Here is a tiny trained network, its code and every weight. The questions are about switching its units off for an input and a class, where a switched-off unit gives its printed mean instead of its output.

import numpy as np


def w(rows, s, z=0):
    codes = np.array(rows[::2]) - 128.0
    scale = np.full(codes.shape[1], s)
    scale[-1] = z or s
    return codes * scale


def norm(h):
    return h / np.sqrt((h * h).mean(-1, keepdims=True) + 1e-5)


def f(y):
    return y / 2 * (1 + np.tanh(0.7978845608 * (y + 0.044715 * y**3)))


def log_softmax(a):
    a = a - a.max(-1, keepdims=True)
    return a - np.log(np.exp(a).sum(-1, keepdims=True))


def net(x, mask):
    res = np.array(x, float).reshape(1, 3) / 4 @ E
    u = 0
    for l in range(2):
        y = f(norm(res) @ A[l][:, :-1].T + A[l][:, -1])
        res = res + np.where(mask[u : u + 5], y, B[l][:, -1]) @ B[l][:, :-1]
        u += 5
    return log_softmax(norm(res)[-1] @ U[:, :-1].T + U[:, -1])


A, B = {}, {}
E = w([
[221,104,141,34,129,181,27,106],'x0',
[49,28,240,248,148,67,105,194],'x1',
[254,69,142,57,147,69,172,155],'x2',
],0.007)
A[0] = w([
[55,126,107,142,209,47,132,161,9],'L0N0',
[213,196,92,55,14,115,126,194,242],'L0N1',
[192,137,124,126,253,72,189,169,57],'L0N2',
[179,162,219,19,126,45,61,149,57],'L0N3',
[106,93,211,142,238,106,19,83,88],'L0N4',
],0.0067,0.0012)
B[0] = w([
[13,106,160,112,144,2,88,177,165],'L0N0',
[90,102,145,145,34,98,152,119,254],'L0N1',
[49,187,175,194,97,232,129,103,186],'L0N2',
[68,74,121,92,98,28,161,140,196],'L0N3',
[154,173,90,79,83,184,147,125,186],'L0N4',
],0.009,0.0061)
A[1] = w([
[183,199,156,160,144,217,106,112,142],'L1N0',
[156,68,177,72,119,73,57,136,202],'L1N1',
[157,112,96,123,62,103,125,33,205],'L1N2',
[108,153,96,55,158,181,74,190,92],'L1N3',
[194,69,98,142,2,136,174,98,251],'L1N4',
],0.0087,0.0028)
B[1] = w([
[254,82,160,82,103,97,138,232,143],'L1N0',
[200,146,110,158,161,126,168,47,176],'L1N1',
[212,130,149,77,186,105,142,66,206],'L1N2',
[72,143,191,109,156,91,109,147,139],'L1N3',
[137,112,42,147,181,112,95,61,246],'L1N4',
],0.0096,0.011)
U = w([
[17,92,135,241,123,84,148,203,176],'0',
[233,105,54,109,141,115,125,12,221],'1',
[185,129,162,83,112,182,63,255,2],'2',
],0.0089,0.0024)

Each question gives the input, the list of numbers given to net, and the class t.
The units are the neurons (one row each of A and B). Each row of codes is followed by its name. A weight is (code - 128) times the scale printed after its matrix; where a second scale follows, it is the last column's (A, B and U).
mask holds one flag per neuron, layer by layer. A switched-off neuron (its flag False) gives its mean, the last column of its row in B, instead of its output. The means were averaged over made-up inputs and are rounded, as every weight is.
A unit's drop is (log p(t) with every unit on - log p(t) with that unit switched off) / (log p(t) with every unit on - log p(t) with every unit switched off).
The circuit of an input: a set's keep is (log p(t) with only the set's units on - log p(t) with every unit switched off) / (log p(t) with every unit on - log p(t) with every unit switched off). Starting from all 10 units, units are removed one at a time, each time the one whose removal leaves the highest keep (on an exact tie, the one counted first), for as long as the keep stays at least 0.8.
units of the circuit, in order: the units of the circuit, biggest drop first
unit that matters most: the unit with the biggest drop
k most important neurons: the k neurons with the biggest drops, biggest first
k most important neurons of layer l: the k neurons of layer l with the biggest drops, biggest first
drop when u is switched off: that unit's drop, to one decimal
input [-2,2,8], class 0: units of the circuit, in order => L0N2, L1N2
input [5,0,-5], class 2: unit that matters most => L0N1
input [7,-3,-7], class 2: units of the circuit, in order => L1N0, L0N3, L1N4
input [-2,-4,-7], class 2: 4 most important neurons of layer 1 => L1N4, L1N0, L1N1, L1N2
input [7,0,-6], class 2: 2 most important neurons => L0N1, L1N0
input [2,-1,-4], class 2: 2 most important neurons => L0N1, L0N3
input [-7,-4,2], class 0: 3 most important neurons of layer 1 => L1N2, L1N1, L1N4
input [0,-2,-3], class 2: 3 most important neurons of layer 0 => L0N3, L0N1, L0N4
input [1,1,-3], class 2: 2 most important neurons => L0N1, L0N3
input [0,3,4], class 0: 2 most important neurons => L0N2, L1N2
input [4,0,-4], class 2: 2 most important neurons => L0N1, L1N0
input [8,2,-6], class 2: drop when L1N3 is switched off => 0.1
input [-4,2,7], class 0: drop when L0N2 is switched off => 0.1
input [-2,-3,-7], class 2: drop when L0N3 is switched off => 0.6
input [-2,0,1], class 0: unit that matters most => L0N0
